Below are the code and all the weights of a small trained network. Each question names an input and a class and asks about switching units off, where a switched-off unit gives its printed mean instead of its output.

import numpy as np


def w(rows, s, z=0):
    codes = np.array(rows[::2]) - 128.0
    scale = np.full(codes.shape[1], s)
    scale[-1] = z or s
    return codes * scale


def norm(h):
    return h / np.sqrt((h * h).mean(-1, keepdims=True) + 1e-5)


def f(y):
    return y / 2 * (1 + np.tanh(0.7978845608 * (y + 0.044715 * y**3)))


def log_softmax(a):
    a = a - a.max(-1, keepdims=True)
    return a - np.log(np.exp(a).sum(-1, keepdims=True))


def net(x, mask):
    res = np.array(x, float).reshape(1, 7) / 4 @ E
    u = 0
    for l in range(2):
        y = f(norm(res) @ A[l][:, :-1].T + A[l][:, -1])
        res = res + np.where(mask[u : u + 12], y, B[l][:, -1]) @ B[l][:, :-1]
        u += 12
    return log_softmax(norm(res)[-1] @ U[:, :-1].T + U[:, -1])


A, B = {}, {}
E = w([
[229,159,168],'x0',
[96,40,247],'x1',
[90,208,168],'x2',
[167,59,161],'x3',
[210,200,183],'x4',
[131,101,88],'x5',
[182,166,61],'x6',
],0.0016)
A[0] = w([
[155,155,114,3],'0.n0',
[132,83,171,109],'0.n1',
[137,130,128,87],'0.n2',
[145,143,115,35],'0.n3',
[3,126,127,63],'0.n4',
[129,214,54,52],'0.n5',
[129,65,198,138],'0.n6',
[156,117,76,129],'0.n7',
[149,143,25,139],'0.n8',
[236,120,102,108],'0.n9',
[130,116,96,123],'0.n10',
[32,157,166,126],'0.n11',
],0.0048,0.0028)
B[0] = w([
[67,43,152,29],'0.n0',
[151,122,81,125],'0.n1',
[122,98,141,81],'0.n2',
[85,62,152,42],'0.n3',
[142,147,253,182],'0.n4',
[97,84,65,167],'0.n5',
[165,134,25,192],'0.n6',
[88,162,148,162],'0.n7',
[48,201,75,250],'0.n8',
[125,157,219,192],'0.n9',
[105,140,133,135],'0.n10',
[172,201,198,208],'0.n11',
],0.003,0.0011)
A[1] = w([
[254,98,95,154],'1.n0',
[104,219,170,251],'1.n1',
[214,184,90,158],'1.n2',
[127,140,128,109],'1.n3',
[123,91,22,157],'1.n4',
[147,115,88,166],'1.n5',
[91,54,242,131],'1.n6',
[119,60,159,103],'1.n7',
[107,18,204,165],'1.n8',
[150,191,169,152],'1.n9',
[243,198,181,147],'1.n10',
[103,67,128,203],'1.n11',
],0.0049,0.0023)
B[1] = w([
[116,183,216,176],'1.n0',
[84,57,179,251],'1.n1',
[5,110,129,195],'1.n2',
[134,100,127,125],'1.n3',
[72,251,124,176],'1.n4',
[96,184,137,149],'1.n5',
[73,226,40,156],'1.n6',
[152,189,80,117],'1.n7',
[151,240,28,158],'1.n8',
[78,66,146,178],'1.n9',
[36,131,201,222],'1.n10',
[125,218,117,152],'1.n11',
],0.0029)
U = w([
[84,174,21,176],'0',
[184,64,99,1],'1',
[163,96,118,36],'2',
[155,63,103,21],'3',
[245,130,119,113],'4',
[87,140,218,183],'5',
],0.012,0.0084)

Each question gives the input, the list of numbers given to net, and the class t.
The units are the neurons (one row each of A and B). Each row of codes is followed by its name. A weight is (code - 128) times the scale printed after its matrix; where a second scale follows, it is the last column's (A, B and U).
mask holds one flag per neuron, layer by layer. A switched-off neuron (its flag False) gives its mean, the last column of its row in B, instead of its output. The means were averaged over made-up inputs and are rounded, as every weight is.
A unit's drop is (log p(t) with every unit on - log p(t) with that unit switched off) / (log p(t) with every unit on - log p(t) with every unit switched off).
most important unit: the unit with the biggest drop
k most important neurons: the k neurons with the biggest drops, biggest first
k most important neurons of layer l: the k neurons of layer l with the biggest drops, biggest first
drop when u is switched off: that unit's drop, to one decimal
input [4,7,-1,-2,-5,-6,-2], class 0: most important unit => 1.n6
input [2,0,-8,2,-1,-6,-2], class 4: 2 most important neurons of layer 0 => [0.n11; 0.n8]
input [2,1,-5,5,-2,7,-2], class 4: 2 most important neurons => [1.n10; 1.n2]
input [3,-5,-6,7,1,5,-2], class 5: 2 most important neurons => [0.n9; 1.n0]
input [-4,1,2,1,-8,-6,-6], class 0: 2 most important neurons => [1.n6; 1.n8]
input [3,1,-1,8,-5,3,-7], class 0: 2 most important neurons of layer 1 => [1.n8; 1.n6]
input [7,-4,-4,-7,6,7,2], class 5: 2 most important neurons of layer 0 => [0.n9; 0.n6]
input [-1,7,-2,4,-7,0,-8], class 0: 2 most important neurons => [1.n8; 1.n6]
input [7,1,-5,3,7,8,0], class 5: drop when 1.n10 is switched off => 0.3
input [-1,-8,0,8,6,-6,8], class 5: drop when 1.n6 is switched off => 0.1
input [-2,3,-4,-2,-2,-4,-8], class 0: drop when 1.n4 is switched off => 0.0
